Here is a tiny trained network, its code and every weight. The questions are about switching its units off for an input and a class, where a switched-off unit gives its printed mean instead of its output.

import numpy as np


def w(rows, s, z=0):
    codes = np.array(rows[::2]) - 128.0
    scale = np.full(codes.shape[1], s)
    scale[-1] = z or s
    return codes * scale


def norm(h):
    return h / np.sqrt((h * h).mean(-1, keepdims=True) + 1e-5)


def f(y):
    return np.maximum(y, 0)


def log_softmax(a):
    a = a - a.max(-1, keepdims=True)
    return a - np.log(np.exp(a).sum(-1, keepdims=True))


def net(x, mask):
    res = np.array(x, float).reshape(1, 3) / 4 @ E
    u = 0
    for l in range(2):
        y = f(norm(res) @ A[l][:, :-1].T + A[l][:, -1])
        res = res + np.where(mask[u : u + 3], y, B[l][:, -1]) @ B[l][:, :-1]
        u += 3
    return log_softmax(norm(res)[-1] @ U[:, :-1].T + U[:, -1])


A, B = {}, {}
E = w([
[122,116,96,70,178],'x0',
[62,55,93,110,116],'x1',
[254,18,2,179,178],'x2',
],0.0044)
A[0] = w([
[129,144,105,100,172,11],'0.n0',
[61,127,105,159,105,234],'0.n1',
[147,103,137,255,124,240],'0.n2',
],0.01,0.0012)
B[0] = w([
[127,235,160,91,112,168],'0.n0',
[121,64,148,22,161,210],'0.n1',
[254,115,225,240,215,254],'0.n2',
],0.0066,0.0044)
A[1] = w([
[124,255,153,194,8,146],'1.n0',
[165,197,56,115,188,252],'1.n1',
[166,102,129,244,185,119],'1.n2',
],0.0065,0.0029)
B[1] = w([
[172,57,29,118,164,203],'1.n0',
[167,109,135,70,111,231],'1.n1',
[10,103,55,193,85,254],'1.n2',
],0.011,0.0048)
U = w([
[194,87,91,14,168,161],'0',
[12,179,251,89,94,144],'1',
[173,35,44,232,121,148],'2',
[133,254,149,171,57,29],'3',
[180,158,213,237,152,112],'4',
[158,241,172,166,24,6],'5',
],0.014,0.013)

Each question gives the input, the list of numbers given to net, and the class t.
The units are the neurons (one row each of A and B). Each row of codes is followed by its name. A weight is (code - 128) times the scale printed after its matrix; where a second scale follows, it is the last column's (A, B and U).
mask holds one flag per neuron, layer by layer. A switched-off neuron (its flag False) gives its mean, the last column of its row in B, instead of its output. The means were averaged over made-up inputs and are rounded, as every weight is.
A unit's drop is (log p(t) with every unit on - log p(t) with that unit switched off) / (log p(t) with every unit on - log p(t) with every unit switched off).
The circuit of an input: a set's keep is (log p(t) with only the set's units on - log p(t) with every unit switched off) / (log p(t) with every unit on - log p(t) with every unit switched off). Starting from all 6 units, units are removed one at a time, each time the one whose removal leaves the highest keep (on an exact tie, the one counted first), for as long as the keep stays at least 0.8.
circuit, biggest first: the units of the circuit, biggest drop first
k most important neurons: the k neurons with the biggest drops, biggest first
k most important neurons of layer l: the k neurons of layer l with the biggest drops, biggest first
drop of u: that unit's drop, to one decimal
input [-6,-8,-5], class 2: most important neuron	1.n0
input [-8,-1,-7], class 0: circuit, biggest first	1.n0, 1.n2
input [6,3,4], class 0: circuit, biggest first	0.n2, 1.n2
input [-4,-5,-7], class 0: 2 most important neurons of layer 1	1.n0, 1.n2
input [-6,-5,-6], class 0: circuit, biggest first	1.n0, 1.n2
input [-6,-5,-7], class 0: 3 most important neurons	1.n0, 1.n2, 0.n2
input [5,2,3], class 0: circuit, biggest first	0.n2, 1.n2
input [-6,-2,-7], class 0: 2 most important neurons of layer 1	1.n0, 1.n2
input [-3,-3,-7], class 0: 2 most important neurons of layer 1	1.n0, 1.n2
input [-5,-4,-5], class 0: 3 most important neurons	1.n0, 1.n2, 0.n2
input [3,4,-1], class 0: 2 most important neurons	1.n2, 0.n1
input [7,3,5], class 0: 2 most important neurons of layer 0	0.n2, 0.n0
input [-7,-6,-2], class 2: drop of 0.n0	0.0
input [-6,-6,4], class 4: drop of 1.n0	0.3
input [-7,-7,-3], class 2: most important neuron of layer 1	1.n0
input [-4,-3,3], class 4: drop of 0.n2	1.1
